Here is a tiny trained network, its code and every weight. The questions are about switching its units off for an input and a target symbol, where a switched-off unit gives its printed mean instead of its output.

import numpy as np


def w(rows, s, z=0):
    codes = np.array(rows[::2]) - 128.0
    scale = np.full(codes.shape[1], s)
    scale[-1] = z or s
    return codes * scale


def f(y):
    return y / 2 * (1 + np.tanh(0.7978845608 * (y + 0.044715 * y**3)))


def softmax(a):
    e = np.exp(a - a.max(-1, keepdims=True))
    return e / e.sum(-1, keepdims=True)


def log_softmax(a):
    a = a - a.max(-1, keepdims=True)
    return a - np.log(np.exp(a).sum(-1, keepdims=True))


def net(x, mask):
    ids = ['Γδζθμξτψ'.index(c) for c in x.split()]
    T = len(ids)
    res = E[ids] + P[:T]
    q, k, v = (res @ M[0].T for M in (Q, K, V))
    z = softmax(np.where(np.tri(T) > 0, q @ k.T / 4**0.5, -1e9)) @ v
    res = res + np.where(mask[0], z, O[0][:, -1]) @ O[0][:, :-1]
    y = f(res @ A[0][:, :-1].T + A[0][:, -1])
    res = res + np.where(mask[1:13], y, B[0][:, -1]) @ B[0][:, :-1]
    return log_softmax(res[-1] @ U[:, :-1].T + U[:, -1])


Q, K, V, O, A, B = {}, {}, {}, {}, {}, {}
E = w([
[149,121,122,117,134],'Γ',
[136,73,197,154,63],'δ',
[58,77,158,153,178],'ζ',
[142,37,163,235,168],'θ',
[85,96,191,57,93],'μ',
[158,46,108,118,63],'ξ',
[27,228,28,37,139],'τ',
[133,83,80,6,139],'ψ',
],0.021)
P = w([
[97,250,63,146,56],'0',
[116,100,120,113,135],'1',
[113,94,115,113,142],'2',
[110,88,113,114,144],'3',
[111,84,112,116,145],'4',
[110,82,110,114,147],'5',
[112,79,109,117,148],'6',
[113,77,109,120,150],'7',
[113,77,110,122,149],'8',
[116,77,110,126,148],'9',
[112,77,107,123,149],'10',
[108,84,106,127,152],'11',
[102,86,103,131,156],'12',
],0.014)
Q[0] = w([
[120,186,137,158,123],'h0',
[175,158,241,146,185],'h0',
[87,10,160,126,126],'h0',
[186,220,143,136,143],'h0',
],0.011)
K[0] = w([
[255,105,204,90,141],'h0',
[109,18,168,70,184],'h0',
[102,185,83,233,47],'h0',
[251,25,162,107,187],'h0',
],0.0087)
V[0] = w([
[47,205,136,159,197],'h0',
[254,175,78,148,113],'h0',
[130,88,178,20,32],'h0',
[154,110,15,46,236],'h0',
],0.01)
O[0] = w([
[253,176,162,94,193,247],'h0',
[75,57,24,84,119,69],'h0',
[17,217,121,210,202,160],'h0',
[181,134,70,166,149,222],'h0',
],0.012,0.013)
A[0] = w([
[203,48,87,127,135,151],'n0',
[103,143,9,160,132,95],'n1',
[69,99,158,153,64,58],'n2',
[197,134,127,146,181,187],'n3',
[100,146,62,93,82,254],'n4',
[108,142,64,93,136,212],'n5',
[167,165,99,197,112,71],'n6',
[110,219,189,127,188,168],'n7',
[135,202,152,189,143,123],'n8',
[125,208,119,97,71,178],'n9',
[200,145,134,82,125,157],'n10',
[90,55,11,129,169,104],'n11',
],0.011,0.0044)
B[0] = w([
[79,74,81,52,78,208],'n0',
[110,103,255,181,61,155],'n1',
[122,74,87,100,183,146],'n2',
[67,95,188,106,170,254],'n3',
[161,63,157,219,228,145],'n4',
[211,92,60,149,93,152],'n5',
[81,121,79,144,66,171],'n6',
[145,142,81,121,118,240],'n7',
[105,110,97,196,79,203],'n8',
[215,95,92,91,200,148],'n9',
[76,159,169,130,84,236],'n10',
[206,171,147,130,89,151],'n11',
],0.0088,0.028)
U = w([
[61,175,101,130,92,163],'Γ',
[126,130,141,146,44,113],'δ',
[122,105,136,127,252,59],'ζ',
[126,72,125,146,145,109],'θ',
[124,190,194,116,125,127],'μ',
[120,128,90,110,24,58],'ξ',
[171,103,72,116,114,255],'τ',
[130,112,101,76,160,78],'ψ',
],0.012,0.0078)

Each question gives the input, a string of symbols that net reads in full, and the target symbol t.
The units are the heads (4 rows each of Q, K, V and O) and the neurons (one row each of A and B). Each row of codes is followed by its name. A weight is (code - 128) times the scale printed after its matrix; where a second scale follows, it is the last column's (O, A, B and U).
mask holds one flag per unit, heads first, then neurons. A switched-off unit (its flag False) gives its mean, the last column of its rows in O or B, instead of its output. The means were averaged over made-up inputs and are rounded, as every weight is.
A unit's drop is (log p(t) with every unit on - log p(t) with that unit switched off) / (log p(t) with every unit on - log p(t) with every unit switched off).
The circuit of an input: a set's keep is (log p(t) with only the set's units on - log p(t) with every unit switched off) / (log p(t) with every unit on - log p(t) with every unit switched off). Starting from the 12 units with the biggest drops (on a tie, the unit counted first), units are removed one at a time, each time the one whose removal leaves the highest keep (on an exact tie, the one counted first), for as long as the keep stays at least 0.8.
circuit, biggest first: the units of the circuit, biggest drop first
unit that matters most: the unit with the biggest drop
k most important neurons: the k neurons with the biggest drops, biggest first
drop when u is switched off: that unit's drop, to one decimal
input ζ μ τ μ μ μ τ δ, target μ: circuit, biggest first -> (n3, h0)
input τ θ μ Γ θ τ ψ μ μ μ ψ, target ψ: circuit, biggest first -> (n0, n3, h0)
input Γ μ ξ μ Γ μ μ ζ τ μ τ τ ψ, target ψ: circuit, biggest first -> (n3, n0, n8, h0)
input ξ Γ μ θ θ ξ, target θ: circuit, biggest first -> (n4, h0)
input ζ μ ξ ψ ψ, target μ: circuit, biggest first -> (h0, n10)
input ψ δ ψ, target δ: 2 most important neurons -> (n1, n11)
input μ μ θ μ θ θ μ ψ μ ξ, target Γ: circuit, biggest first -> (h0)
input ζ μ ψ μ μ δ, target μ: circuit, biggest first -> (h0, n8)
input θ ψ μ ξ δ δ θ, target ξ: 2 most important neurons -> (n0, n3)
input ψ ξ ζ, target δ: circuit, biggest first -> (h0, n1, n11)
input δ μ θ, target ζ: circuit, biggest first -> (n2, h0, n0, n8)
input ξ θ ψ θ μ, target θ: circuit, biggest first -> (h0, n4, n2)
input μ θ τ, target τ: circuit, biggest first -> (n9, n5)
input ψ μ μ μ, target δ: 3 most important neurons -> (n1, n11, n3)
input ψ ξ μ Γ, target δ: circuit, biggest first -> (h0, n1, n11)
input Γ δ θ, target τ: circuit, biggest first -> (h0, n10, n3)
input δ ψ θ ζ τ, target τ: unit that matters most -> n3
input θ τ τ θ μ Γ τ ψ μ ψ ξ, target ξ: 4 most important neurons -> (n0, n6, n10, n4)
input μ τ τ ζ θ μ ζ τ Γ ψ μ ψ Γ, target Γ: 2 most important neurons -> (n6, n3)
input θ μ ζ, target ξ: most important neuron -> (n3)
input ψ Γ τ ψ μ Γ μ Γ, target Γ: 2 most important neurons -> (n3, n6)
input δ μ ψ, target ζ: drop when n0 is switched off -> 0.3
input μ τ μ μ ψ θ δ μ, target μ: drop when n0 is switched off -> 0.2
input ψ μ μ Γ μ μ Γ, target δ: drop when n0 is switched off -> 0.1
